Below is a small trained network, with its code and all its weights. Each question gives an input and a target symbol and asks what happens when units are switched off, that is, made to give their printed mean instead of their output.

import numpy as np


def w(rows, s, z=0):
    codes = np.array(rows[::2]) - 128.0
    scale = np.full(codes.shape[1], s)
    scale[-1] = z or s
    return codes * scale


def norm(h):
    return h / np.sqrt((h * h).mean(-1, keepdims=True) + 1e-5)


def f(y):
    return y / 2 * (1 + np.tanh(0.7978845608 * (y + 0.044715 * y**3)))


def softmax(a):
    e = np.exp(a - a.max(-1, keepdims=True))
    return e / e.sum(-1, keepdims=True)


def log_softmax(a):
    a = a - a.max(-1, keepdims=True)
    return a - np.log(np.exp(a).sum(-1, keepdims=True))


def net(x, mask):
    ids = ['ΔΛΣΨαγεζθμξπτω'.index(c) for c in x.split()]
    T = len(ids)
    res = E[ids] + P[:T]
    u = 0
    for l in range(2):
        r = norm(res)
        for j in range(3):
            rows = slice(3 * j, 3 * j + 3)
            q, k, v = (r @ M[l][rows].T for M in (Q, K, V))
            z = softmax(np.where(np.tri(T) > 0, q @ k.T / 3**0.5, -1e9)) @ v
            o = O[l][rows]
            res = res + np.where(mask[u + j], z, o[:, -1]) @ o[:, :-1]
        u += 3
        y = f(norm(res) @ A[l][:, :-1].T + A[l][:, -1])
        res = res + np.where(mask[u : u + 4], y, B[l][:, -1]) @ B[l][:, :-1]
        u += 4
    return log_softmax(norm(res)[-1] @ U[:, :-1].T + U[:, -1])


Q, K, V, O, A, B = {}, {}, {}, {}, {}, {}
E = w([
[110,99,86,143,153,107],'Δ',
[22,155,204,143,174,158],'Λ',
[174,160,125,143,129,176],'Σ',
[7,89,131,136,179,95],'Ψ',
[129,98,83,124,139,119],'α',
[179,123,84,123,146,126],'γ',
[72,105,118,154,173,81],'ε',
[104,106,82,115,154,107],'ζ',
[120,134,69,141,134,129],'θ',
[188,190,88,147,147,166],'μ',
[110,118,90,167,155,116],'ξ',
[69,145,102,134,161,73],'π',
[119,133,79,148,124,90],'τ',
[146,132,102,154,179,64],'ω',
],0.018)
P = w([
[123,115,120,128,105,107],'0',
[141,126,3,91,153,149],'1',
[136,132,177,128,114,140],'2',
[92,163,116,127,181,203],'3',
[145,153,128,152,81,83],'4',
[49,189,69,52,103,89],'5',
],0.023)
Q[0] = w([
[66,162,107,84,140,113],'0.h0',
[144,114,189,204,203,123],'0.h0',
[135,168,187,138,105,202],'0.h0',
[156,90,142,190,109,171],'0.h1',
[108,121,135,1,95,173],'0.h1',
[126,189,114,118,40,47],'0.h1',
[144,148,125,226,78,30],'0.h2',
[89,55,129,196,98,133],'0.h2',
[116,203,185,53,66,103],'0.h2',
],0.009)
K[0] = w([
[181,37,210,162,161,160],'0.h0',
[114,136,56,45,247,193],'0.h0',
[166,74,66,128,154,127],'0.h0',
[51,178,56,115,23,168],'0.h1',
[152,7,121,52,171,208],'0.h1',
[165,134,220,149,78,65],'0.h1',
[171,208,160,159,254,98],'0.h2',
[76,109,100,135,208,131],'0.h2',
[191,49,217,6,177,170],'0.h2',
],0.0078)
V[0] = w([
[142,92,103,161,146,182],'0.h0',
[119,75,120,123,202,180],'0.h0',
[151,137,56,151,92,120],'0.h0',
[159,72,141,120,95,146],'0.h1',
[105,108,110,248,101,122],'0.h1',
[100,199,174,196,98,120],'0.h1',
[86,173,83,14,80,123],'0.h2',
[153,153,126,153,168,92],'0.h2',
[89,155,59,188,180,155],'0.h2',
],0.012)
O[0] = w([
[145,45,154,125,120,216,142],'0.h0',
[148,52,133,69,165,168,147],'0.h0',
[103,122,113,107,125,116,195],'0.h0',
[198,111,113,107,118,99,76],'0.h1',
[191,124,107,94,55,173,205],'0.h1',
[103,211,140,95,75,153,96],'0.h1',
[102,184,104,255,198,150,139],'0.h2',
[146,155,152,19,209,90,163],'0.h2',
[161,169,176,70,58,204,255],'0.h2',
],0.009,0.0064)
A[0] = w([
[127,254,66,141,135,182,53],'0.n0',
[178,173,240,87,80,95,100],'0.n1',
[9,97,161,152,100,186,4],'0.n2',
[108,106,49,134,156,212,57],'0.n3',
],0.0097,0.0031)
B[0] = w([
[114,87,130,122,152,130,253],'0.n0',
[152,194,249,153,154,128,201],'0.n1',
[153,97,87,105,122,96,181],'0.n2',
[117,148,167,96,125,122,234],'0.n3',
],0.016,0.0057)
Q[1] = w([
[165,101,71,125,217,161],'1.h0',
[94,114,191,165,176,216],'1.h0',
[28,209,118,98,130,100],'1.h0',
[114,118,107,224,178,254],'1.h1',
[100,250,8,36,65,74],'1.h1',
[105,67,56,125,212,172],'1.h1',
[164,30,182,113,126,94],'1.h2',
[200,169,95,177,198,49],'1.h2',
[134,99,104,253,202,200],'1.h2',
],0.0084)
K[1] = w([
[105,152,166,72,103,117],'1.h0',
[139,195,90,169,28,78],'1.h0',
[133,73,211,95,147,107],'1.h0',
[95,128,96,138,41,127],'1.h1',
[83,1,234,85,129,140],'1.h1',
[163,121,115,180,58,41],'1.h1',
[78,161,11,63,177,85],'1.h2',
[93,70,139,68,164,185],'1.h2',
[119,105,74,135,63,110],'1.h2',
],0.012)
V[1] = w([
[145,103,142,175,80,75],'1.h0',
[161,143,62,77,190,162],'1.h0',
[160,173,104,133,138,106],'1.h0',
[89,72,142,120,112,249],'1.h1',
[188,55,125,147,107,90],'1.h1',
[153,133,192,173,195,155],'1.h1',
[112,112,107,111,155,117],'1.h2',
[137,74,146,192,110,105],'1.h2',
[153,43,168,49,149,132],'1.h2',
],0.016)
O[1] = w([
[99,161,32,115,73,101,17],'1.h0',
[23,112,252,153,118,203,246],'1.h0',
[18,16,134,2,100,142,90],'1.h0',
[142,24,92,147,112,195,253],'1.h1',
[249,126,233,117,65,88,113],'1.h1',
[186,108,133,86,240,114,69],'1.h1',
[67,192,105,110,196,81,134],'1.h2',
[185,22,16,132,171,62,8],'1.h2',
[79,80,130,25,164,141,251],'1.h2',
],0.007,0.005)
A[1] = w([
[87,163,247,182,85,124,106],'1.n0',
[97,89,123,137,180,58,138],'1.n1',
[125,101,97,107,138,186,137],'1.n2',
[78,117,101,18,151,161,2],'1.n3',
],0.013,0.0067)
B[1] = w([
[183,123,116,249,91,9,254],'1.n0',
[164,121,173,185,170,141,153],'1.n1',
[136,78,104,208,180,58,192],'1.n2',
[198,152,94,119,13,93,209],'1.n3',
],0.012,0.0079)
U = w([
[165,62,179,110,64,187,122],'Δ',
[186,127,66,200,216,108,180],'Λ',
[220,44,79,147,134,77,134],'Σ',
[147,201,95,206,26,114,63],'Ψ',
[200,33,186,102,220,94,94],'α',
[140,215,250,90,151,57,107],'γ',
[240,194,85,91,98,142,131],'ε',
[118,157,194,162,240,157,149],'ζ',
[93,83,86,215,110,208,108],'θ',
[42,84,114,71,126,154,255],'μ',
[137,70,113,53,46,217,70],'ξ',
[49,223,89,156,183,184,103],'π',
[59,213,110,235,131,106,66],'τ',
[91,212,171,39,96,132,191],'ω',
],0.016,0.009)

Each question gives the input, a string of symbols that net reads in full, and the target symbol t.
The units are the heads (3 rows each of Q, K, V and O) and the neurons (one row each of A and B). Each row of codes is followed by its name. A weight is (code - 128) times the scale printed after its matrix; where a second scale follows, it is the last column's (O, A, B and U).
mask holds one flag per unit, layer by layer, with each layer's heads first. A switched-off unit (its flag False) gives its mean, the last column of its rows in O or B, instead of its output. The means were averaged over made-up inputs and are rounded, as every weight is.
A unit's drop is (log p(t) with every unit on - log p(t) with that unit switched off) / (log p(t) with every unit on - log p(t) with every unit switched off).
The circuit of an input: a set's keep is (log p(t) with only the set's units on - log p(t) with every unit switched off) / (log p(t) with every unit on - log p(t) with every unit switched off). Starting from the 12 units with the biggest drops (on a tie, the unit counted first), units are removed one at a time, each time the one whose removal leaves the highest keep (on an exact tie, the one counted first), for as long as the keep stays at least 0.8.
circuit, biggest first: the units of the circuit, biggest drop first
k most important neurons: the k neurons with the biggest drops, biggest first
heads that matter: for each layer, one digit per head in row order, 1 if its drop is at least 0.15 and else 0, layers parted by /
input Ψ α ε ζ μ μ, target ε: circuit, biggest first : [1.h0]
input π τ μ ω Ψ ε, target μ: circuit, biggest first : [1.h1, 0.n0]
input Σ ω Ψ π ω Δ, target Ψ: 2 most important neurons : [0.n2, 0.n1]
input ε μ μ ω α ε, target μ: 2 most important neurons : [0.n0, 1.n0]
input Σ ε τ, target Ψ: circuit, biggest first : [1.n0, 0.h1]
input τ Σ θ ζ, target τ: circuit, biggest first : [1.h1, 1.h2, 0.h0]
input α Δ Σ Σ γ ζ, target Σ: heads that matter : 000 / 010
input τ ω Σ α Σ ε, target Σ: circuit, biggest first : [0.h2, 1.h1, 1.n3]
input τ ζ α Σ ω ζ, target α: heads that matter : 010 / 000
input α α γ τ, target α: circuit, biggest first : [0.h1, 1.h2]
input ζ τ α Ψ Δ Ψ, target α: circuit, biggest first : [0.h1, 1.h1]
input α θ ε ξ Σ, target Δ: heads that matter : 111 / 011
input Σ Ψ θ, target θ: heads that matter : 001 / 011
input Ψ α μ Λ Δ ω, target μ: 2 most important neurons : [1.n0, 0.n2]
input π τ τ Σ γ Ψ, target τ: circuit, biggest first : [0.h0]
input π π Ψ Λ, target π: circuit, biggest first : [1.h1, 1.h0]
input ξ α ζ Λ α Δ, target ζ: heads that matter : 011 / 100
input τ Σ Δ, target Ψ: heads that matter : 000 / 011
input Ψ τ μ ε, target Ψ: heads that matter : 000 / 010
input μ τ ω π Σ, target γ: circuit, biggest first : [0.n1]
input Δ θ γ ζ ξ ζ, target γ: circuit, biggest first : [0.h1, 1.h1]
